Here is a tiny trained network, its code and every weight. The questions are about switching its units off for an input and a target symbol, where a switched-off unit gives its printed mean instead of its output.

import numpy as np


def w(rows, s, z=0):
    codes = np.array(rows[::2]) - 128.0
    scale = np.full(codes.shape[1], s)
    scale[-1] = z or s
    return codes * scale


def f(y):
    return np.maximum(y, 0)


def softmax(a):
    e = np.exp(a - a.max(-1, keepdims=True))
    return e / e.sum(-1, keepdims=True)


def log_softmax(a):
    a = a - a.max(-1, keepdims=True)
    return a - np.log(np.exp(a).sum(-1, keepdims=True))


def net(x, mask):
    ids = ['ΛΞΨΩδζημτ'.index(c) for c in x.split()]
    T = len(ids)
    res = E[ids] + P[:T]
    u = 0
    for l in range(3):
        q, k, v = (res @ M[l].T for M in (Q, K, V))
        z = softmax(np.where(np.tri(T) > 0, q @ k.T / 3**0.5, -1e9)) @ v
        res = res + np.where(mask[u], z, O[l][:, -1]) @ O[l][:, :-1]
        u += 1
        y = f(res @ A[l][:, :-1].T + A[l][:, -1])
        res = res + np.where(mask[u : u + 4], y, B[l][:, -1]) @ B[l][:, :-1]
        u += 4
    return log_softmax(res[-1] @ U[:, :-1].T + U[:, -1])


Q, K, V, O, A, B = {}, {}, {}, {}, {}, {}
E = w([
[70,91,54,91],'Λ',
[141,121,149,132],'Ξ',
[103,174,102,185],'Ψ',
[138,155,126,113],'Ω',
[171,254,160,190],'δ',
[152,3,72,201],'ζ',
[109,168,83,92],'η',
[14,104,220,63],'μ',
[234,62,216,215],'τ',
],0.014)
P = w([
[9,254,94,240],'0',
[67,222,84,193],'1',
[131,194,76,163],'2',
[183,165,81,143],'3',
[159,114,116,147],'4',
[173,109,97,130],'5',
[168,93,110,126],'6',
[206,95,85,114],'7',
[177,52,147,130],'8',
[120,93,139,111],'9',
[105,60,155,123],'10',
[106,28,199,149],'11',
],0.0063)
Q[0] = w([
[96,150,2,127],'L0H0',
[179,110,48,10],'L0H0',
[61,53,73,102],'L0H0',
],0.0057)
K[0] = w([
[54,223,165,48],'L0H0',
[50,208,255,69],'L0H0',
[66,66,183,47],'L0H0',
],0.0051)
V[0] = w([
[198,187,25,95],'L0H0',
[1,137,216,146],'L0H0',
[236,134,131,29],'L0H0',
],0.005)
O[0] = w([
[50,165,126,191,82],'L0H0',
[238,7,188,124,222],'L0H0',
[2,36,246,152,4],'L0H0',
],0.0082,0.0033)
A[0] = w([
[173,78,173,102,3],'L0N0',
[165,198,210,68,77],'L0N1',
[43,119,164,95,182],'L0N2',
[132,109,98,1,226],'L0N3',
],0.009,0.0032)
B[0] = w([
[88,233,58,165,164],'L0N0',
[119,62,158,238,156],'L0N1',
[198,131,103,187,170],'L0N2',
[87,99,254,170,254],'L0N3',
],0.0084,0.0067)
Q[1] = w([
[148,120,144,176],'L1H0',
[96,104,70,248],'L1H0',
[156,140,161,191],'L1H0',
],0.012)
K[1] = w([
[191,73,138,149],'L1H0',
[186,134,1,205],'L1H0',
[199,187,84,149],'L1H0',
],0.0052)
V[1] = w([
[110,25,232,146],'L1H0',
[63,166,254,170],'L1H0',
[25,131,250,101],'L1H0',
],0.0047)
O[1] = w([
[95,99,128,180,122],'L1H0',
[193,68,121,234,93],'L1H0',
[39,254,230,239,4],'L1H0',
],0.0073,0.0036)
A[1] = w([
[125,106,143,165,240],'L1N0',
[38,159,99,96,128],'L1N1',
[98,152,254,109,252],'L1N2',
[132,85,85,111,111],'L1N3',
],0.0096,0.0029)
B[1] = w([
[235,129,75,197,233],'L1N0',
[2,114,94,197,146],'L1N1',
[190,66,98,106,254],'L1N2',
[127,92,108,130,208],'L1N3',
],0.0084,0.0054)
Q[2] = w([
[67,58,108,104],'L2H0',
[248,1,126,203],'L2H0',
[176,141,71,139],'L2H0',
],0.01)
K[2] = w([
[12,125,162,169],'L2H0',
[145,60,93,126],'L2H0',
[173,79,106,85],'L2H0',
],0.011)
V[2] = w([
[153,185,204,159],'L2H0',
[138,121,249,82],'L2H0',
[109,78,169,163],'L2H0',
],0.011)
O[2] = w([
[130,244,58,88,4],'L2H0',
[196,108,200,98,22],'L2H0',
[125,94,229,163,133],'L2H0',
],0.011,0.015)
A[2] = w([
[136,113,210,155,87],'L2N0',
[68,219,121,59,253],'L2N1',
[188,1,141,45,192],'L2N2',
[33,55,171,63,204],'L2N3',
],0.0062,0.0017)
B[2] = w([
[95,146,126,96,175],'L2N0',
[66,155,252,16,133],'L2N1',
[108,244,183,141,251],'L2N2',
[153,131,118,167,203],'L2N3',
],0.011,0.016)
U = w([
[95,153,120,93,139],'Λ',
[90,35,147,147,87],'Ξ',
[38,114,157,63,93],'Ψ',
[97,66,78,165,145],'Ω',
[115,229,89,187,3],'δ',
[180,158,160,187,154],'ζ',
[173,69,101,80,170],'η',
[255,63,73,145,67],'μ',
[125,154,93,147,213],'τ',
],0.0093,0.0079)

Each question gives the input, a string of symbols that net reads in full, and the target symbol t.
The units are the heads (3 rows each of Q, K, V and O) and the neurons (one row each of A and B). Each row of codes is followed by its name. A weight is (code - 128) times the scale printed after its matrix; where a second scale follows, it is the last column's (O, A, B and U).
mask holds one flag per unit, layer by layer, with each layer's heads first. A switched-off unit (its flag False) gives its mean, the last column of its rows in O or B, instead of its output. The means were averaged over made-up inputs and are rounded, as every weight is.
A unit's drop is (log p(t) with every unit on - log p(t) with that unit switched off) / (log p(t) with every unit on - log p(t) with every unit switched off).
The circuit of an input: a set's keep is (log p(t) with only the set's units on - log p(t) with every unit switched off) / (log p(t) with every unit on - log p(t) with every unit switched off). Starting from the 12 units with the biggest drops (on a tie, the unit counted first), units are removed one at a time, each time the one whose removal leaves the highest keep (on an exact tie, the one counted first), for as long as the keep stays at least 0.8.
units of the circuit, in order: the units of the circuit, biggest drop first
unit that matters most: the unit with the biggest drop
k most important neurons: the k neurons with the biggest drops, biggest first
k most important neurons of layer l: the k neurons of layer l with the biggest drops, biggest first
input Ψ Λ Ξ δ, target τ: 4 most important neurons => [L0N3 L2N2 L1N2 L0N2]
input ζ Ξ μ Ψ, target Ω: units of the circuit, in order => [L2H0 L1H0 L0N3]
input Ω τ Λ Λ Λ ζ μ Λ Ω, target Ξ: unit that matters most => L1H0
input μ η Ξ ζ Λ μ Ξ η, target Ξ: units of the circuit, in order => [L2H0 L1H0 L0N3]
input Λ δ τ, target μ: units of the circuit, in order => [L2N2 L2H0 L0N3]
input Λ Λ ζ τ Λ Ξ, target Ω: units of the circuit, in order => [L2H0 L0H0 L2N2]
input μ Λ τ ζ μ μ Λ ζ, target ζ: 2 most important neurons => [L2N2 L1N0]
input Ψ μ η μ Ξ τ Λ η, target ζ: units of the circuit, in order => [L0H0 L0N3 L2H0]
input ζ ζ ζ η, target Ω: 3 most important neurons => [L1N1 L2N2 L0N3]
input δ Λ Ξ η, target Ψ: 2 most important neurons of layer 0 => [L0N2 L0N1]
input Λ Ω Λ Ξ η μ Λ Ω Λ Λ, target ζ: 2 most important neurons of layer 0 => [L0N3 L0N0]
input Ψ Ξ ζ Λ μ Ξ Ω, target Ξ: units of the circuit, in order => [L2H0 L1H0 L0N3]
input Λ Λ Λ Λ δ, target δ: 4 most important neurons => [L1N2 L0N3 L1N1 L0N2]
input τ η Λ μ Λ Ψ Ω Λ Λ μ η, target ζ: unit that matters most => L2H0
input Λ Λ δ, target δ: 2 most important neurons of layer 0 => [L0N1 L0N2]
input τ μ Λ μ Ψ ζ μ η Λ Ξ δ δ, target Ξ: 2 most important neurons => [L2N2 L1N3]
input Ξ ζ Ω, target Ω: units of the circuit, in order => [L2N2 L2H0]
input Ω Ψ Ω ζ μ η η, target Ξ: units of the circuit, in order => [L1H0 L0N3 L2H0]
input Λ Λ ζ Λ Λ Λ Λ Ω, target Ω: units of the circuit, in order => [L2N2 L0H0 L2H0]
input Ξ μ μ μ ζ Λ Λ η δ, target Ω: most important neuron => [L0N0]
input Λ Ψ Λ τ Λ Λ δ, target τ: 3 most important neurons => [L0N3 L2N2 L1N2]
input μ Λ ζ Λ τ τ, target Ξ: units of the circuit, in order => [L2H0 L1H0]
input Λ δ μ δ Λ Ξ Ω τ Λ μ Λ, target ζ: 3 most important neurons => [L0N3 L2N2 L1N2]
input Λ Λ η, target Ψ: 3 most important neurons => [L2N1 L1N2 L1N0]
input ζ Λ δ μ, target Ω: 2 most important neurons => [L1N3 L0N3]
input Λ τ Λ η Ξ ζ Λ δ τ, target Ξ: 2 most important neurons of layer 2 => [L2N2 L2N3]
input Λ Λ μ δ μ, target ζ: unit that matters most => L1N2
input ζ τ τ Ψ, target Ω: 2 most important neurons => [L2N2 L0N3]
